Here is a tiny trained network, its code and every weight. The questions are about switching its units off for an input and a target symbol, where a switched-off unit gives its printed mean instead of its output.

import numpy as np


def w(rows, s, z=0):
    codes = np.array(rows[::2]) - 128.0
    scale = np.full(codes.shape[1], s)
    scale[-1] = z or s
    return codes * scale


def norm(h):
    return h / np.sqrt((h * h).mean(-1, keepdims=True) + 1e-5)


def f(y):
    return y / 2 * (1 + np.tanh(0.7978845608 * (y + 0.044715 * y**3)))


def softmax(a):
    e = np.exp(a - a.max(-1, keepdims=True))
    return e / e.sum(-1, keepdims=True)


def log_softmax(a):
    a = a - a.max(-1, keepdims=True)
    return a - np.log(np.exp(a).sum(-1, keepdims=True))


def net(x, mask):
    ids = ['βελξσψ'.index(c) for c in x.split()]
    T = len(ids)
    res = E[ids] + P[:T]
    u = 0
    for l in range(2):
        r = norm(res)
        for j in range(3):
            rows = slice(2 * j, 2 * j + 2)
            q, k, v = (r @ M[l][rows].T for M in (Q, K, V))
            z = softmax(np.where(np.tri(T) > 0, q @ k.T / 2**0.5, -1e9)) @ v
            o = O[l][rows]
            res = res + np.where(mask[u + j], z, o[:, -1]) @ o[:, :-1]
        u += 3
        y = f(norm(res) @ A[l][:, :-1].T + A[l][:, -1])
        res = res + np.where(mask[u : u + 12], y, B[l][:, -1]) @ B[l][:, :-1]
        u += 12
    return log_softmax(norm(res)[-1] @ U[:, :-1].T + U[:, -1])


Q, K, V, O, A, B = {}, {}, {}, {}, {}, {}
E = w([
[101,83,171,110,133,196,7],'β',
[144,117,146,248,132,67,149],'ε',
[185,186,111,105,155,97,35],'λ',
[156,88,163,116,111,76,105],'ξ',
[66,122,93,112,120,192,212],'σ',
[81,183,167,113,189,124,103],'ψ',
],0.021)
P = w([
[10,130,41,101,141,93,106],'0',
[117,131,136,127,160,67,133],'1',
[132,121,161,125,142,87,167],'2',
[101,135,164,126,32,122,163],'3',
[129,128,178,129,11,168,153],'4',
[201,119,189,168,24,188,179],'5',
],0.013)
Q[0] = w([
[112,71,146,117,30,86,129],'L0H0',
[151,241,185,135,74,146,95],'L0H0',
[71,173,39,114,68,131,213],'L0H1',
[160,120,198,150,128,41,84],'L0H1',
[118,100,167,143,2,36,36],'L0H2',
[212,119,137,224,179,132,39],'L0H2',
],0.0089)
K[0] = w([
[164,192,121,101,115,122,157],'L0H0',
[156,127,198,138,97,163,143],'L0H0',
[163,60,104,134,189,138,114],'L0H1',
[62,172,162,125,107,177,126],'L0H1',
[170,93,214,111,122,120,155],'L0H2',
[133,74,82,128,5,142,105],'L0H2',
],0.013)
V[0] = w([
[228,187,141,158,93,157,107],'L0H0',
[97,56,188,168,78,96,141],'L0H0',
[135,86,73,102,154,112,45],'L0H1',
[122,94,11,141,128,91,133],'L0H1',
[115,192,156,114,159,154,112],'L0H2',
[160,95,96,51,68,119,150],'L0H2',
],0.012)
O[0] = w([
[239,68,159,81,145,219,108,137],'L0H0',
[137,78,213,209,47,73,147,110],'L0H0',
[207,47,118,184,135,120,131,254],'L0H1',
[193,76,71,31,70,111,170,137],'L0H1',
[76,207,172,112,203,255,41,115],'L0H2',
[38,57,244,50,140,56,183,148],'L0H2',
],0.0079,0.0088)
A[0] = w([
[50,182,172,127,200,73,125,101],'L0N0',
[167,145,121,200,137,128,65,3],'L0N1',
[130,172,103,110,131,36,112,42],'L0N2',
[114,69,105,78,88,165,231,99],'L0N3',
[96,121,65,211,176,231,197,167],'L0N4',
[65,149,139,196,120,124,135,21],'L0N5',
[131,77,90,179,165,139,101,138],'L0N6',
[138,127,168,94,64,69,65,207],'L0N7',
[183,76,146,22,219,215,131,28],'L0N8',
[46,170,88,150,115,149,133,44],'L0N9',
[183,153,131,81,112,179,137,91],'L0N10',
[95,254,162,122,139,207,177,75],'L0N11',
],0.01,0.0027)
B[0] = w([
[104,133,83,198,110,174,101,143],'L0N0',
[83,105,81,108,92,211,64,176],'L0N1',
[137,161,142,34,97,141,158,164],'L0N2',
[135,203,218,137,187,177,130,155],'L0N3',
[108,189,165,147,163,196,220,151],'L0N4',
[177,89,92,161,107,193,125,133],'L0N5',
[84,125,81,145,128,140,162,164],'L0N6',
[2,144,162,91,89,104,81,255],'L0N7',
[131,204,184,37,112,121,155,217],'L0N8',
[192,83,139,123,175,115,201,136],'L0N9',
[85,119,175,173,82,208,113,164],'L0N10',
[132,51,249,185,122,43,163,157],'L0N11',
],0.0087,0.007)
Q[1] = w([
[33,152,132,144,64,199,147],'L1H0',
[181,96,221,126,16,223,184],'L1H0',
[214,228,163,98,81,157,60],'L1H1',
[149,107,82,116,156,161,92],'L1H1',
[161,241,236,193,11,164,51],'L1H2',
[2,180,135,131,151,177,110],'L1H2',
],0.0099)
K[1] = w([
[157,124,137,118,85,105,109],'L1H0',
[132,165,181,136,73,136,78],'L1H0',
[114,167,183,113,113,122,124],'L1H1',
[96,177,123,131,142,83,92],'L1H1',
[141,89,251,156,127,196,132],'L1H2',
[104,128,105,202,131,109,180],'L1H2',
],0.016)
V[1] = w([
[248,81,117,25,131,103,149],'L1H0',
[142,115,224,221,34,72,196],'L1H0',
[134,157,201,186,231,91,191],'L1H1',
[89,79,192,45,212,156,136],'L1H1',
[157,115,145,254,109,67,38],'L1H2',
[164,86,188,99,57,108,93],'L1H2',
],0.0091)
O[1] = w([
[114,40,2,158,182,129,90,137],'L1H0',
[131,167,44,102,51,144,156,26],'L1H0',
[58,97,128,102,39,178,112,3],'L1H1',
[25,140,92,224,42,74,191,164],'L1H1',
[175,245,52,225,82,54,75,128],'L1H2',
[234,84,36,122,176,130,31,207],'L1H2',
],0.009,0.0047)
A[1] = w([
[70,63,125,56,137,176,111,182],'L1N0',
[98,115,15,163,129,154,174,2],'L1N1',
[165,133,124,191,206,229,124,178],'L1N2',
[86,116,109,212,103,88,56,119],'L1N3',
[204,192,113,146,103,195,172,150],'L1N4',
[207,89,82,168,152,139,204,177],'L1N5',
[187,45,119,149,131,71,87,145],'L1N6',
[158,145,148,125,31,105,124,129],'L1N7',
[52,206,118,134,154,82,165,78],'L1N8',
[56,77,183,169,107,41,130,101],'L1N9',
[134,101,182,231,143,111,252,74],'L1N10',
[156,121,77,142,186,97,134,41],'L1N11',
],0.012,0.0055)
B[1] = w([
[172,119,126,112,91,161,126,204],'L1N0',
[89,167,161,127,172,132,129,124],'L1N1',
[138,197,76,141,148,168,9,218],'L1N2',
[140,46,148,140,127,134,161,199],'L1N3',
[89,142,159,137,120,154,139,151],'L1N4',
[79,140,73,95,130,181,143,156],'L1N5',
[214,99,154,128,95,142,151,254],'L1N6',
[139,148,146,102,109,187,133,207],'L1N7',
[204,93,131,132,110,116,75,149],'L1N8',
[100,140,154,181,175,170,138,208],'L1N9',
[99,122,96,141,61,108,135,168],'L1N10',
[147,107,70,144,116,103,99,141],'L1N11',
],0.015,0.0086)
U = w([
[142,1,154,137,200,219,33,73],'β',
[144,83,10,141,21,101,97,77],'ε',
[215,197,83,28,139,129,40,254],'λ',
[171,26,177,73,102,46,146,195],'ξ',
[66,188,148,47,147,148,164,124],'σ',
[159,208,183,213,159,74,95,50],'ψ',
],0.0082,0.0022)

Each question gives the input, a string of symbols that net reads in full, and the target symbol t.
The units are the heads (2 rows each of Q, K, V and O) and the neurons (one row each of A and B). Each row of codes is followed by its name. A weight is (code - 128) times the scale printed after its matrix; where a second scale follows, it is the last column's (O, A, B and U).
mask holds one flag per unit, layer by layer, with each layer's heads first. A switched-off unit (its flag False) gives its mean, the last column of its rows in O or B, instead of its output. The means were averaged over made-up inputs and are rounded, as every weight is.
A unit's drop is (log p(t) with every unit on - log p(t) with that unit switched off) / (log p(t) with every unit on - log p(t) with every unit switched off).
top k neurons: the k neurons with the biggest drops, biggest first
top k neurons in layer l: the k neurons of layer l with the biggest drops, biggest first
which heads matter: for each layer, one digit per head in row order, 1 if its drop is at least 0.15 and else 0, layers parted by /
drop of u: that unit's drop, to one decimal
input λ λ λ β λ, target β: top 2 neurons in layer 0 -> L0N8, L0N1
input λ σ λ, target σ: which heads matter -> 000 / 001
input ξ β σ λ β, target σ: which heads matter -> 010 / 101
input ε λ ξ ε λ, target ξ: which heads matter -> 101 / 000
input λ λ λ ξ λ, target ξ: which heads matter -> 001 / 000
input ε β ξ ξ β, target ξ: top 2 neurons in layer 1 -> L1N2, L1N3
input ξ ε λ λ λ ε, target λ: top 4 neurons in layer 1 -> L1N2, L1N3, L1N9, L1N5
input λ λ ε, target ε: which heads matter -> 000 / 000
input ξ λ λ, target ε: which heads matter -> 011 / 100
input λ λ β λ ε, target λ: top 2 neurons -> L1N2, L0N7
input σ λ ψ λ ξ, target σ: which heads matter -> 011 / 010
input λ ξ β λ σ, target σ: which heads matter -> 000 / 000
input λ λ β, target λ: top 3 neurons -> L1N2, L1N3, L1N9
input β ε λ λ β, target λ: which heads matter -> 100 / 000
input σ λ β, target σ: top neuron -> L0N8
input ξ λ β ψ ξ β, target ψ: top neuron -> L0N11
input λ β λ, target β: which heads matter -> 110 / 100
input λ ξ σ, target σ: top 3 neurons in layer 0 -> L0N4, L0N3, L0N8
input β ξ ξ ε, target ε: top 2 neurons in layer 1 -> L1N5, L1N10
input ε β β β, target ψ: which heads matter -> 111 / 101
input ψ β β ξ, target ψ: top neuron in layer 0 -> L0N1
input ξ σ ξ, target σ: drop of L1N10 -> 0.0
input λ β β ξ λ β, target ξ: drop of L0H2 -> 1.3
input λ λ λ ξ λ λ, target ε: drop of L1N6 -> -0.2
